Below is a small trained network, with its code and all its weights. Each question gives an input and a class and asks what happens when units are switched off, that is, made to give their printed mean instead of their output.

import numpy as np


def w(rows, s, z=0):
    codes = np.array(rows[::2]) - 128.0
    scale = np.full(codes.shape[1], s)
    scale[-1] = z or s
    return codes * scale


def norm(h):
    return h / np.sqrt((h * h).mean(-1, keepdims=True) + 1e-5)


def f(y):
    return y / 2 * (1 + np.tanh(0.7978845608 * (y + 0.044715 * y**3)))


def log_softmax(a):
    a = a - a.max(-1, keepdims=True)
    return a - np.log(np.exp(a).sum(-1, keepdims=True))


def net(x, mask):
    res = np.array(x, float).reshape(1, 5) / 4 @ E
    u = 0
    for l in range(4):
        y = f(norm(res) @ A[l][:, :-1].T + A[l][:, -1])
        res = res + np.where(mask[u : u + 3], y, B[l][:, -1]) @ B[l][:, :-1]
        u += 3
    return log_softmax(norm(res)[-1] @ U[:, :-1].T + U[:, -1])


A, B = {}, {}
E = w([
[78,98,84,138],'x0',
[120,237,255,157],'x1',
[216,154,236,53],'x2',
[129,128,143,147],'x3',
[207,159,110,185],'x4',
],0.0069)
A[0] = w([
[227,232,116,128,11],'0.n1',
[1,111,143,166,2],'0.n2',
[201,78,95,151,42],'0.n3',
],0.0061,0.0028)
B[0] = w([
[113,182,146,166,254],'0.n1',
[121,215,68,139,221],'0.n2',
[85,175,15,254,139],'0.n3',
],0.0072,0.00065)
A[1] = w([
[255,241,244,217,38],'1.n1',
[150,65,187,241,166],'1.n2',
[205,178,171,177,1],'1.n3',
],0.0068,0.002)
B[1] = w([
[150,232,85,17,254],'1.n1',
[30,108,185,6,147],'1.n2',
[132,202,129,100,155],'1.n3',
],0.012,0.0058)
A[2] = w([
[187,37,116,239,39],'2.n1',
[149,161,254,170,5],'2.n2',
[192,144,176,10,148],'2.n3',
],0.0063,0.0025)
B[2] = w([
[21,75,116,51,151],'2.n1',
[192,100,115,101,118],'2.n2',
[51,92,187,254,255],'2.n3',
],0.0077,0.0042)
A[3] = w([
[210,254,235,99,160],'3.n1',
[29,168,131,201,144],'3.n2',
[84,123,215,110,251],'3.n3',
],0.0057,0.0018)
B[3] = w([
[168,65,109,25,253],'3.n1',
[238,162,199,213,164],'3.n2',
[254,87,227,194,173],'3.n3',
],0.009,0.0054)
U = w([
[175,57,247,98,102],'0',
[102,43,22,87,196],'1',
[109,143,153,173,3],'2',
[158,189,168,4,202],'3',
[57,216,124,207,35],'4',
],0.013,0.0049)

Each question gives the input, the list of numbers given to net, and the class t.
The units are the neurons (one row each of A and B). Each row of codes is followed by its name. A weight is (code - 128) times the scale printed after its matrix; where a second scale follows, it is the last column's (A, B and U).
mask holds one flag per neuron, layer by layer. A switched-off neuron (its flag False) gives its mean, the last column of its row in B, instead of its output. The means were averaged over made-up inputs and are rounded, as every weight is.
A unit's drop is (log p(t) with every unit on - log p(t) with that unit switched off) / (log p(t) with every unit on - log p(t) with every unit switched off).
The circuit of an input: a set's keep is (log p(t) with only the set's units on - log p(t) with every unit switched off) / (log p(t) with every unit on - log p(t) with every unit switched off). Starting from all 12 units, units are removed one at a time, each time the one whose removal leaves the highest keep (on an exact tie, the one counted first), for as long as the keep stays at least 0.8.
circuit, biggest first: the units of the circuit, biggest drop first
k most important neurons: the k neurons with the biggest drops, biggest first
k most important neurons of layer l: the k neurons of layer l with the biggest drops, biggest first
drop of u: that unit's drop, to one decimal
input [-8,-5,7,-3,-4], class 0: circuit, biggest first : (2.n3; 1.n1)
input [5,-6,7,0,8], class 1: circuit, biggest first : (1.n1; 0.n3; 3.n3)
input [6,2,0,4,0], class 2: 3 most important neurons : (1.n1; 0.n2; 3.n2)
input [-8,-7,3,2,0], class 1: most important neuron of layer 0 : (0.n3)
input [7,3,-8,-1,-8], class 4: 2 most important neurons : (3.n1; 3.n2)
input [0,3,-3,7,-2], class 2: 3 most important neurons : (1.n1; 3.n2; 0.n2)
input [1,-6,6,-4,-2], class 1: 2 most important neurons of layer 3 : (3.n2; 3.n3)
input [-2,3,-5,0,-6], class 4: circuit, biggest first : (0.n2; 1.n1)
input [-3,1,-1,-5,-2], class 0: 2 most important neurons of layer 3 : (3.n1; 3.n3)
input [-4,-3,0,-5,3], class 1: 2 most important neurons : (2.n3; 1.n1)
input [-5,3,-6,-6,-2], class 4: 3 most important neurons : (1.n1; 0.n2; 3.n1)
input [-3,0,-8,-2,-7], class 4: 4 most important neurons : (3.n1; 3.n2; 0.n2; 1.n1)
input [5,-3,5,-2,4], class 1: 2 most important neurons : (0.n3; 1.n1)
input [5,3,-6,-3,-3], class 4: circuit, biggest first : (3.n2)
input [5,5,7,5,-7], class 0: 2 most important neurons : (2.n3; 3.n3)
input [-7,0,-7,-6,3], class 4: drop of 1.n1 : 0.7
input [-7,-5,0,1,1], class 1: drop of 1.n1 : 0.1
input [-4,-3,2,7,-8], class 0: drop of 3.n2 : 0.0
